Below is a small trained network, with its code and all its weights. Each question gives an input and a class and asks what happens when units are switched off, that is, made to give their printed mean instead of their output.

import numpy as np


def w(rows, s, z=0):
    codes = np.array(rows[::2]) - 128.0
    scale = np.full(codes.shape[1], s)
    scale[-1] = z or s
    return codes * scale


def f(y):
    return y / 2 * (1 + np.tanh(0.7978845608 * (y + 0.044715 * y**3)))


def log_softmax(a):
    a = a - a.max(-1, keepdims=True)
    return a - np.log(np.exp(a).sum(-1, keepdims=True))


def net(x, mask):
    res = np.array(x, float).reshape(1, 6) / 4 @ E
    y = f(res @ A[0][:, :-1].T + A[0][:, -1])
    res = res + np.where(mask, y, B[0][:, -1]) @ B[0][:, :-1]
    return log_softmax(res[-1] @ U[:, :-1].T + U[:, -1])


A, B = {}, {}
E = w([
[133,130,128,126,129,126,131],'x0',
[127,132,128,173,41,125,210],'x1',
[101,124,152,6,77,197,120],'x2',
[142,95,215,113,86,51,85],'x3',
[217,126,117,153,87,186,67],'x4',
[98,228,95,113,81,94,68],'x5',
],0.011)
A[0] = w([
[111,154,92,131,155,177,161,126],'neuron 0',
[129,137,187,113,103,69,108,118],'neuron 1',
[105,175,118,62,88,137,124,6],'neuron 2',
[142,110,154,168,63,153,199,150],'neuron 3',
[9,151,166,123,163,94,199,113],'neuron 4',
[151,229,101,128,70,111,79,121],'neuron 5',
[83,201,91,100,90,94,105,57],'neuron 6',
[142,99,190,109,102,81,116,99],'neuron 7',
[64,142,122,75,170,68,194,61],'neuron 8',
[88,159,72,164,131,186,101,212],'neuron 9',
[141,178,60,111,182,200,162,108],'neuron 10',
[88,171,72,136,161,166,153,204],'neuron 11',
[126,132,128,48,101,166,141,46],'neuron 12',
[117,142,121,151,50,112,169,106],'neuron 13',
[141,128,124,84,192,114,73,197],'neuron 14',
[149,109,214,151,114,106,107,22],'neuron 15',
[172,101,113,73,238,119,47,189],'neuron 16',
[94,106,147,52,99,143,130,133],'neuron 17',
[92,212,123,132,118,106,107,16],'neuron 18',
[158,123,111,133,58,114,176,138],'neuron 19',
[143,147,116,205,163,119,126,92],'neuron 20',
[124,92,183,146,92,108,77,126],'neuron 21',
[123,151,109,198,170,49,123,64],'neuron 22',
[81,106,122,55,81,160,150,128],'neuron 23',
[132,120,110,185,145,83,133,97],'neuron 24',
[142,85,125,138,169,186,173,43],'neuron 25',
[83,92,144,103,112,47,117,119],'neuron 26',
[94,148,71,160,140,196,160,108],'neuron 27',
[133,48,183,108,146,190,174,87],'neuron 28',
[184,16,156,141,128,143,133,143],'neuron 29',
[230,95,108,177,57,213,45,83],'neuron 30',
[136,134,143,119,104,90,94,181],'neuron 31',
],0.011,0.0015)
B[0] = w([
[168,165,179,108,82,67,165,171],'neuron 0',
[142,155,179,78,109,73,174,181],'neuron 1',
[100,69,74,137,98,115,108,174],'neuron 2',
[49,193,101,179,173,146,112,203],'neuron 3',
[210,163,124,119,189,212,82,216],'neuron 4',
[107,45,81,92,254,97,162,211],'neuron 5',
[82,62,66,87,188,115,152,192],'neuron 6',
[123,145,204,121,83,99,176,182],'neuron 7',
[236,182,102,108,212,213,97,197],'neuron 8',
[131,156,156,90,152,62,182,181],'neuron 9',
[123,168,167,96,68,54,173,201],'neuron 10',
[172,143,167,83,89,81,186,187],'neuron 11',
[147,92,105,164,20,124,88,176],'neuron 12',
[53,181,152,195,174,181,123,186],'neuron 13',
[70,173,152,222,121,161,128,181],'neuron 14',
[140,119,143,146,110,81,172,177],'neuron 15',
[20,187,158,199,119,160,120,220],'neuron 16',
[147,136,117,154,75,105,67,183],'neuron 17',
[88,66,112,91,193,93,140,176],'neuron 18',
[51,181,118,187,125,204,126,181],'neuron 19',
[127,102,72,103,61,68,88,201],'neuron 20',
[150,150,201,103,95,67,205,178],'neuron 21',
[155,90,79,141,10,124,64,219],'neuron 22',
[155,100,105,178,64,117,65,188],'neuron 23',
[124,85,86,134,46,145,23,190],'neuron 24',
[104,74,138,111,150,79,178,189],'neuron 25',
[176,139,180,107,125,128,146,181],'neuron 26',
[141,157,159,123,81,87,177,190],'neuron 27',
[71,32,51,105,172,81,116,206],'neuron 28',
[112,86,120,109,199,100,153,221],'neuron 29',
[223,145,166,87,177,238,97,248],'neuron 30',
[132,132,163,134,173,103,203,161],'neuron 31',
],0.0074,0.012)
U = w([
[142,164,203,110,90,76,193,86],'0',
[83,46,100,118,195,103,139,185],'1',
[134,94,102,155,31,126,46,6],'2',
[205,170,155,121,176,192,99,252],'3',
[7,211,160,200,138,161,115,70],'4',
],0.012,0.0025)

Each question gives the input, the list of numbers given to net, and the class t.
The units are the neurons (one row each of A and B). Each row of codes is followed by its name. A weight is (code - 128) times the scale printed after its matrix; where a second scale follows, it is the last column's (A, B and U).
mask holds one flag per neuron, in row order. A switched-off neuron (its flag False) gives its mean, the last column of its row in B, instead of its output. The means were averaged over made-up inputs and are rounded, as every weight is.
A unit's drop is (log p(t) with every unit on - log p(t) with that unit switched off) / (log p(t) with every unit on - log p(t) with every unit switched off).
The circuit of an input: a set's keep is (log p(t) with only the set's units on - log p(t) with every unit switched off) / (log p(t) with every unit on - log p(t) with every unit switched off). Starting from the 12 units with the biggest drops (on a tie, the unit counted first), units are removed one at a time, each time the one whose removal leaves the highest keep (on an exact tie, the one counted first), for as long as the keep stays at least 0.8.
units of the circuit, in order: the units of the circuit, biggest drop first
most important unit: the unit with the biggest drop
k most important neurons: the k neurons with the biggest drops, biggest first
drop of u: that unit's drop, to one decimal
input [-7,8,3,-8,-1,-2], class 0: 2 most important neurons : neuron 11; neuron 0
input [0,7,8,5,8,8], class 1: most important unit : neuron 5
input [6,-2,7,-6,-2,-3], class 2: 4 most important neurons : neuron 23; neuron 12; neuron 17; neuron 28
input [-8,7,-4,4,6,-6], class 4: 2 most important neurons : neuron 3; neuron 19
input [2,2,2,-5,-8,8], class 1: 2 most important neurons : neuron 6; neuron 18
input [3,-5,4,2,0,0], class 4: 3 most important neurons : neuron 16; neuron 22; neuron 14
input [7,6,8,-6,1,4], class 2: 4 most important neurons : neuron 23; neuron 12; neuron 2; neuron 17
input [-1,1,2,-2,-6,6], class 1: 2 most important neurons : neuron 6; neuron 30
input [-2,-1,-3,-3,-6,7], class 1: 4 most important neurons : neuron 6; neuron 18; neuron 30; neuron 5
input [3,-7,2,1,5,0], class 4: 2 most important neurons : neuron 16; neuron 14
input [-2,8,5,-7,7,0], class 4: 2 most important neurons : neuron 3; neuron 19
input [7,5,7,1,0,-8], class 1: 2 most important neurons : neuron 28; neuron 29
input [0,2,0,4,-6,4], class 3: units of the circuit, in order : neuron 4; neuron 8
input [-1,-3,-4,3,7,6], class 3: 4 most important neurons : neuron 30; neuron 28; neuron 29; neuron 25
input [6,7,3,-2,6,-8], class 1: 3 most important neurons : neuron 28; neuron 29; neuron 25
input [0,0,4,-5,-7,-6], class 3: units of the circuit, in order : neuron 8
input [-4,-3,6,1,6,-2], class 2: 2 most important neurons : neuron 12; neuron 8
input [6,2,0,-8,2,4], class 0: drop of neuron 23 : 0.0
input [-6,-5,-6,0,-7,8], class 1: drop of neuron 18 : 0.6
input [0,8,5,-6,5,-5], class 4: units of the circuit, in order : neuron 3
input [-2,1,5,4,1,-1], class 2: drop of neuron 22 : -0.1
input [-1,-7,8,-6,5,-1], class 2: drop of neuron 12 : 0.4
